Below is a small trained network, with its code and all its weights. Each question gives an input and a target symbol and asks what happens when units are switched off, that is, made to give their printed mean instead of their output.

import numpy as np


def w(rows, s, z=0):
    codes = np.array(rows[::2]) - 128.0
    scale = np.full(codes.shape[1], s)
    scale[-1] = z or s
    return codes * scale


def norm(h):
    return h / np.sqrt((h * h).mean(-1, keepdims=True) + 1e-5)


def f(y):
    return np.maximum(y, 0)


def softmax(a):
    e = np.exp(a - a.max(-1, keepdims=True))
    return e / e.sum(-1, keepdims=True)


def log_softmax(a):
    a = a - a.max(-1, keepdims=True)
    return a - np.log(np.exp(a).sum(-1, keepdims=True))


def net(x, mask):
    ids = ['ΓΔΠΦαζστ'.index(c) for c in x.split()]
    T = len(ids)
    res = E[ids] + P[:T]
    q, k, v = (norm(res) @ M[0].T for M in (Q, K, V))
    z = softmax(np.where(np.tri(T) > 0, q @ k.T / 4**0.5, -1e9)) @ v
    res = res + np.where(mask[0], z, O[0][:, -1]) @ O[0][:, :-1]
    y = f(norm(res) @ A[0][:, :-1].T + A[0][:, -1])
    res = res + np.where(mask[1:25], y, B[0][:, -1]) @ B[0][:, :-1]
    return log_softmax(norm(res)[-1] @ U[:, :-1].T + U[:, -1])


Q, K, V, O, A, B = {}, {}, {}, {}, {}, {}
E = w([
[75,147,190],'Γ',
[79,107,196],'Δ',
[34,150,178],'Π',
[70,88,203],'Φ',
[8,107,150],'α',
[37,153,182],'ζ',
[25,83,152],'σ',
[38,153,183],'τ',
],0.0014)
P = w([
[117,121,144],'0',
[82,137,253],'1',
[161,138,118],'2',
[36,89,218],'3',
[167,138,110],'4',
[49,85,195],'5',
[170,136,104],'6',
[67,87,165],'7',
[173,133,99],'8',
[87,97,130],'9',
[175,132,90],'10',
[110,96,103],'11',
],0.0024)
Q[0] = w([
[174,61,177],'h0',
[208,177,53],'h0',
[60,90,205],'h0',
[254,126,82],'h0',
],0.0089)
K[0] = w([
[174,23,210],'h0',
[50,138,204],'h0',
[235,115,39],'h0',
[68,103,255],'h0',
],0.0079)
V[0] = w([
[85,254,42],'h0',
[167,183,187],'h0',
[206,102,42],'h0',
[194,124,135],'h0',
],0.0039)
O[0] = w([
[31,229,105,88],'h0',
[175,178,141,136],'h0',
[65,88,253,3],'h0',
[156,117,187,81],'h0',
],0.0033,0.0036)
A[0] = w([
[140,185,111,67],'n0',
[109,129,89,125],'n1',
[98,171,64,3],'n2',
[171,120,1,53],'n3',
[71,98,116,179],'n4',
[186,79,151,143],'n5',
[133,83,167,152],'n6',
[125,63,112,122],'n7',
[121,86,65,55],'n8',
[122,147,208,194],'n9',
[119,117,49,137],'n10',
[220,200,127,96],'n11',
[147,189,182,2],'n12',
[153,170,57,153],'n13',
[140,212,145,96],'n14',
[102,174,139,189],'n15',
[128,93,113,105],'n16',
[109,79,24,54],'n17',
[224,207,128,119],'n18',
[207,205,203,185],'n19',
[213,108,63,150],'n20',
[88,113,114,124],'n21',
[89,83,88,85],'n22',
[72,137,83,129],'n23',
],0.0038,0.0016)
B[0] = w([
[107,149,111,148],'n0',
[141,146,120,175],'n1',
[253,71,51,161],'n2',
[47,73,169,253],'n3',
[131,163,156,213],'n4',
[177,171,90,168],'n5',
[135,147,85,164],'n6',
[155,99,99,180],'n7',
[181,149,163,170],'n8',
[140,106,177,167],'n9',
[122,169,103,224],'n10',
[186,162,192,181],'n11',
[137,97,76,133],'n12',
[74,118,201,229],'n13',
[155,102,116,151],'n14',
[189,132,94,174],'n15',
[175,141,103,150],'n16',
[176,163,164,217],'n17',
[179,141,163,190],'n18',
[22,110,71,164],'n19',
[58,108,133,242],'n20',
[119,162,138,170],'n21',
[91,130,105,179],'n22',
[182,107,112,202],'n23',
],0.0036,0.0024)
U = w([
[101,199,255,255],'Γ',
[218,54,198,178],'Δ',
[161,201,67,83],'Π',
[230,58,91,88],'Φ',
[97,146,60,37],'α',
[167,204,102,79],'ζ',
[14,17,147,133],'σ',
[167,208,101,97],'τ',
],0.0098,0.0031)

Each question gives the input, a string of symbols that net reads in full, and the target symbol t.
The units are the heads (4 rows each of Q, K, V and O) and the neurons (one row each of A and B). Each row of codes is followed by its name. A weight is (code - 128) times the scale printed after its matrix; where a second scale follows, it is the last column's (O, A, B and U).
mask holds one flag per unit, heads first, then neurons. A switched-off unit (its flag False) gives its mean, the last column of its rows in O or B, instead of its output. The means were averaged over made-up inputs and are rounded, as every weight is.
A unit's drop is (log p(t) with every unit on - log p(t) with that unit switched off) / (log p(t) with every unit on - log p(t) with every unit switched off).
The circuit of an input: a set's keep is (log p(t) with only the set's units on - log p(t) with every unit switched off) / (log p(t) with every unit on - log p(t) with every unit switched off). Starting from the 12 units with the biggest drops (on a tie, the unit counted first), units are removed one at a time, each time the one whose removal leaves the highest keep (on an exact tie, the one counted first), for as long as the keep stays at least 0.8.
units of the circuit, in order: the units of the circuit, biggest drop first
top k neurons: the k neurons with the biggest drops, biggest first
drop when u is switched off: that unit's drop, to one decimal
input Π σ τ σ Δ Π, target Δ: top neuron -> n3
input Γ Δ σ σ Γ σ σ Γ σ Δ Φ α, target Φ: units of the circuit, in order -> h0, n3, n13, n20
input Δ Δ Π Δ τ Φ Φ Π Γ Γ Φ σ, target Φ: units of the circuit, in order -> h0, n3, n13, n6
input ζ σ Π ζ Φ τ, target Φ: top 2 neurons -> n3, n13
input Π σ Γ τ Δ ζ, target Δ: units of the circuit, in order -> h0, n13
input Δ Γ Π σ σ α Φ Γ, target Φ: units of the circuit, in order -> h0, n3, n13
input Γ Π ζ σ Γ, target Γ: units of the circuit, in order -> n11, n3, n20
input Γ τ σ ζ σ ζ α σ Δ Δ Γ, target Γ: top 3 neurons -> n13, n11, n3
input σ σ Φ Δ α ζ ζ Δ Γ τ σ Γ, target σ: top 2 neurons -> n17, n11
input Π Δ Φ σ σ Π Γ σ σ Γ Φ α, target Φ: top 2 neurons -> n3, n13
input Π α Φ Φ τ σ σ σ α σ Φ Π, target Φ: top 3 neurons -> n3, n13, n20
input τ Π Φ Φ Γ Δ Φ Γ, target Φ: top 3 neurons -> n3, n13, n5
input Γ α Γ σ Δ Φ Γ σ Π Δ σ ζ, target σ: top 3 neurons -> n17, n11, n10
input Γ ζ σ, target σ: units of the circuit, in order -> n3
input σ Φ σ σ σ τ Γ Δ, target Γ: top 2 neurons -> n3, n20
input Γ ζ Φ ζ, target Φ: top 2 neurons -> n3, n13
input Γ Γ σ σ Π Γ, target Π: drop when h0 is switched off -> 0.9
input σ ζ Δ α Δ σ Γ σ Γ Γ Δ σ, target Δ: drop when h0 is switched off -> 1.2
input τ σ Δ σ Γ Γ Γ α, target Γ: drop when n19 is switched off -> 0.1
